Here are made-up elements, facts about them, and rows of numbers that follow some of those facts. Name the element behind each unnamed row.

Facts:
(930) (Ψ d) (λ (552)) (ω pliskidrom)
(55) (Ψ b) (ω flestapo)
(596) (Ψ a) (ω gepir)
(288) (Ψ c) (λ (59)) (ω pliskidrom)
(474) (Ψ d) (λ (403)) (ω gepir)
(998) (Ψ b) (λ (837),(55)) (Ξ (661),(153),(818),(470)) (ω pliskidrom)
(1089) (Ψ a) (λ (929)) (ω pliskidrom)
(552) (Ψ c) (λ (235),(53),(845)) (ω bogro)
(1027) (Ψ a) (λ (1052)) (ω brofiklus)
(818) (Ψ d) (ω bogro)
(661) (Ψ a) (λ (94)) (ω brofiklus)
(235) (Ψ a) (λ (691)) (ω pliskidrom)
(252) (Ψ a) (λ (664),(691)) (ω bogro)
(682) (Ψ b) (ω klagraplel)
(772) (Ψ a) (ω bogro)
(803) (Ψ a) (λ (235)) (ω klagraplel)
(329) (Ψ a) (λ (664)) (ω klagraplel)
(86) (Ψ b) (Ξ (541),(1027),(718),(479)) (ω gepir)
(833) (Ψ b) (λ (119),(552),(919)) (ω klagraplel)
(108) (Ψ c) (λ (59)) (ω gepir)
(911) (Ψ b) (λ (1020),(1057)) (Ξ (664)) (ω klagraplel)
(53) (Ψ a) (Ξ (773),(254),(1089),(984)) (ω gepir)
(1007) (Ψ a) (ω klagraplel)
(821) (Ψ a) (λ (277)) (Ξ (276),(803),(884),(516),(675)) (ω flestapo)
(984) (Ψ a) (ω flestapo)
(1144) (Ψ a) (λ (276)) (Ξ (1067),(457),(303)) (ω flestapo)
(987) (Ψ d) (Ξ (1067),(474),(552),(395)) (ω bogro)
(1067) (Ψ a) (λ (567),(927)) (ω brofiklus)
(919) (Ψ b) (Ξ (687),(818),(411),(1007)) (ω bogro)
(254) (Ψ a) (λ (411),(833)) (ω pliskidrom)
(940) (Ψ c) (ω klagraplel)
(684) (Ψ a) (λ (288)) (Ξ (94),(119),(356),(542)) (ω bogro)
(629) (Ψ c) (λ (1144),(411),(553)) (ω vosoflin)
(276) (Ψ c) (λ (1052),(596)) (ω flestapo)
(470) (Ψ b) (ω klagraplel)
(119) (Ψ a) (λ (235),(252)) (ω pliskidrom)
(1020) (Ψ c) (λ (391),(394)) (ω pliskidrom)
(653) (Ψ c) (λ (123)) (ω bogro)
(21) (Ψ d) (λ (987),(691)) (Ξ (277),(929)) (ω klagraplel)
(929) (Ψ a) (λ (691),(252),(596)) (ω gepir)
(1051) (Ψ a) (λ (254),(1052),(552),(252)) (Ξ (682),(770),(119),(303),(675)) (ω bogro)
(533) (Ψ a) (ω pliskidrom)
(567) (Ψ d) (λ (119)) (ω gepir)
(123) (Ψ a) (Ξ (687),(277),(153),(1089),(675)) (ω bogro)
(116) (Ψ a) (λ (411)) (ω flestapo)
(773) (Ψ c) (λ (596)) (ω pliskidrom)
(943) (Ψ a) (λ (533)) (Ξ (235),(474),(417)) (ω vosoflin)
(548) (Ψ a) (λ (889),(533),(86),(919)) (ω klagraplel)
(837) (Ψ a) (λ (55)) (ω bogro)
(356) (Ψ d) (λ (542)) (ω vosoflin)
(702) (Ψ b) (λ (567),(394)) (ω bogro)
(508) (Ψ d) (λ (356)) (ω brofiklus)
(444) (Ψ d) (Ξ (653),(1016),(457),(269)) (ω brofiklus)
(687) (Ψ c) (λ (803),(929)) (ω flestapo)
(542) (Ψ a) (λ (845)) (ω brofiklus)
(691) (Ψ d) (ω gepir)
(269) (Ψ c) (ω brofiklus)
(303) (Ψ a) (λ (542)) (ω flestapo)
(179) (Ψ a) (λ (533),(984)) (ω vosoflin)
(718) (Ψ a) (ω vosoflin)
(843) (Ψ d) (λ (235),(516)) (Ξ (254)) (ω gepir)
(727) (Ψ a) (λ (837),(59)) (ω vosoflin)
(394) (Ψ a) (λ (1052),(119)) (Ξ (889),(94),(770),(269)) (ω flestapo)
(417) (Ψ b) (λ (889),(55)) (ω bogro)
(391) (Ψ a) (ω gepir)
(845) (Ψ c) (λ (734)) (ω flestapo)
(94) (Ψ a) (ω flestapo)
(172) (Ψ a) (λ (403),(596)) (ω klagraplel)
(1057) (Ψ b) (Ξ (727),(541),(277),(252),(269),(1007),(929),(833)) (ω bogro)
(282) (Ψ a) (λ (818),(884),(417)) (ω bogro)
(187) (Ψ a) (Ξ (94),(1027),(508),(329)) (ω brofiklus)
(553) (Ψ b) (ω gepir)
(559) (Ψ c) (ω pliskidrom)
(853) (Ψ a) (λ (1052)) (ω flestapo)
(588) (Ψ a) (λ (1052),(803)) (ω bogro)
(1133) (Ψ a) (λ (702),(55)) (Ξ (254)) (ω flestapo)
(920) (Ψ b) (λ (884),(929)) (ω pliskidrom)
(519) (Ψ b) (λ (541)) (Ξ (702),(687),(930),(772),(56),(718),(153),(770),(533),(55),(282),(833)) (ω flestapo)
(884) (Ψ b) (λ (470)) (ω flestapo)
(675) (Ψ a) (ω bogro)
(56) (Ψ a) (λ (661)) (ω pliskidrom)
(153) (Ψ b) (λ (552)) (ω vosoflin)
(927) (Ψ d) (ω flestapo)
(889) (Ψ a) (λ (288),(845),(395)) (ω vosoflin)
(479) (Ψ d) (ω brofiklus)
(1104) (Ψ b) (λ (235)) (ω gepir)
(411) (Ψ a) (ω klagraplel)
(712) (Ψ a) (ω pliskidrom)
(541) (Ψ a) (λ (889),(682)) (ω brofiklus)
(403) (Ψ a) (λ (919)) (ω klagraplel)
(899) (Ψ a) (ω vosoflin)
(395) (Ψ a) (λ (394),(470)) (ω vosoflin)
(277) (Ψ c) (λ (687),(1067),(629)) (ω brofiklus)
(59) (Ψ c) (Ξ (548),(818),(179),(282)) (ω bogro)
(212) (Ψ a) (Ξ (1067),(889),(474),(920)) (ω pliskidrom)
(136) (Ψ a) (λ (664),(596)) (Ξ (235),(653),(269),(282)) (ω vosoflin)
(1031) (Ψ b) (Ξ (727),(664),(282)) (ω vosoflin)
(516) (Ψ a) (λ (596)) (ω flestapo)
(734) (Ψ a) (ω vosoflin)
(457) (Ψ a) (λ (470),(919)) (ω vosoflin)
(1016) (Ψ c) (λ (391),(1067),(596)) (ω bogro)
(664) (Ψ b) (λ (691),(479)) (ω klagraplel)
(1052) (Ψ d) (λ (252)) (ω klagraplel)
(1097) (Ψ a) (λ (588)) (Ξ (1027),(770)) (ω vosoflin)
(770) (Ψ a) (λ (998),(818)) (ω pliskidrom)

Some elements and their rows:
[-22  20 -20   9   5 -15   1 -12 -16  -9   2   2   9  12]: (772)
[-15   8 -10  24  14 -25 -17 -32  -1 -21   0  13  -8 -16]: (212)
[-23   1 -19  10   2 -10  -1   7 -18 -12  -8   0   6   4]: (734)
[-11  14 -25  24  22 -10 -11 -37 -11 -21  -3  15   2  -1]: (684)
[-18   5 -17  10   7  -6   2 -15 -20 -11  -5 -13   8  16]: (929)
[-23   1 -13   4  -1 -20   2  -7 -12 -14   6   3   3  -1]: (712)
[-23  18 -28   3  17  -9  -7   3 -24 -11   2  -9   3   4]: (417)
[-25   8 -19  12   1 -11  -1   4 -12 -10  -4   1   6   6]: (899)
[-20  -3 -10   7  -2 -21  -1 -11 -19 -15   1 -10   1  -3]: (235)
[-21   6 -17   7  -3  -5  -3   8 -14 -11  -3  -6   5   6]: (629)
[-14  39 -23  10  12  -6  -8  -2 -27  -7   2  -6  13  23]: (276)
[-12  24 -22  17  32   5  -2 -73 -19 -18   8  -1   3   9]: (911)
[-15  18 -28   5  14 -12  -2 -11 -20 -11   5  -3  11  21]: (548)
[-18  28 -20   9  13 -12   3 -26 -20  -8   2   3  11  19]: (1007)
[-16  26 -15   5  18 -10  -4  -9 -29  -6   3 -11   8  13]: (1052)
[-19  28 -28   2  25 -11  -5 -16 -29  -7   3  -7   5   6]: (682)
[-12  30 -13  24  27 -12 -23 -22 -14 -17  -1   4  -3  -7]: (987)
[-17  38 -30  14  17 -16 -11  -1 -22  -9   0  -3  12  20]: (303)
[-20   0 -15   1   2 -13   2   2 -19 -16  11 -12   1  -2]: (930)
[-17  41 -22   9  19  -5  -8   1 -30  -6   4  -9  11  17]: (927)
[-19  13 -16   6  15  -6  -4   6 -20  -8  -2 -10   5   9]: (567)
[-20   2 -23  11   5 -15  -8  15 -16 -13 -11  -5   3   3]: (889)
[-15  21 -17   7  12 -15  -5 -10 -26  -8   0  -7   9  20]: (803)
[-23   1 -21   9   0 -13  -6  15 -15 -12  -7  -1   4   6]: (395)

Rows to name:
[-21  26 -18  15   6 -20 -19  15 -19 -11  -3  -6   5   8] -> (1067)
[-19  28 -22   3  23  -7  -2 -19 -32  -8   4  -9   6   8] -> (470)
[ -6  25 -18  18  28   7  -1 -64 -18 -19   9   2   4  11] -> (21)
[ -7  14 -21  25  22   1   6 -57 -22 -19  -3  12   6  -3] -> (59)
[-13  12 -11  15  32   9 -20 -31 -26 -20   8  98  14  18] -> (1133)
[-15  33 -20  28  27  -1  -7 -39 -12 -19   1   2   0  -6] -> (444)
[-18  32 -25  10  18 -11  -6  -4 -31  -6   0  20  15  19] -> (984)
[-10  15 -19  25  19  -6 -13 -48 -11 -23   0  -1   1   6] -> (1051)
[-14   7 -20  26  17  -9 -14 -21  -4 -21 -11  13  -2  -4] -> (943)
[-19  26 -25   0  20  -5  -3 -21 -29 -10   9 -15   5  16] -> (833)
[-20  20 -20   8  15 -12 -16  15 -14 -10  -1 -14   1   4] -> (474)
[-15  -9  -5  15  24   5 -12 -36 -20 -19  -1  69   5   7] -> (53)
[-18  27 -19   4  20   0   2 -34 -30  -8   7 -17   6  15] -> (664)
[-21  24 -24   9  11  -6  -5  12 -22 -11   4  -4   5   6] -> (508)
[-13  13 -21  19  32   1  -6 -48 -19 -17  -3   3  -3  -4] -> (86)
[-13  20 -18  23  27   8   2 -73 -23 -19   3  -5   1   0] -> (1057)
[-25   5 -21   6   8   4   1 -12 -21 -13   2 -16   2   3] -> (153)
[-12   8 -15  29  15  -3 -11 -35  -5 -22  -8  -1  -2  -2] -> (1097)
[-13  17 -14  26  22   1   5 -67 -14 -19   3  28   6   5] -> (123)
[-16  20 -18   7   4 -15  -9   6 -24 -10  -2  -7   7  10] -> (552)
[ -8  45 -18  30  28 -12 -23 -40 -18 -16  -3   7   4  12] -> (1144)

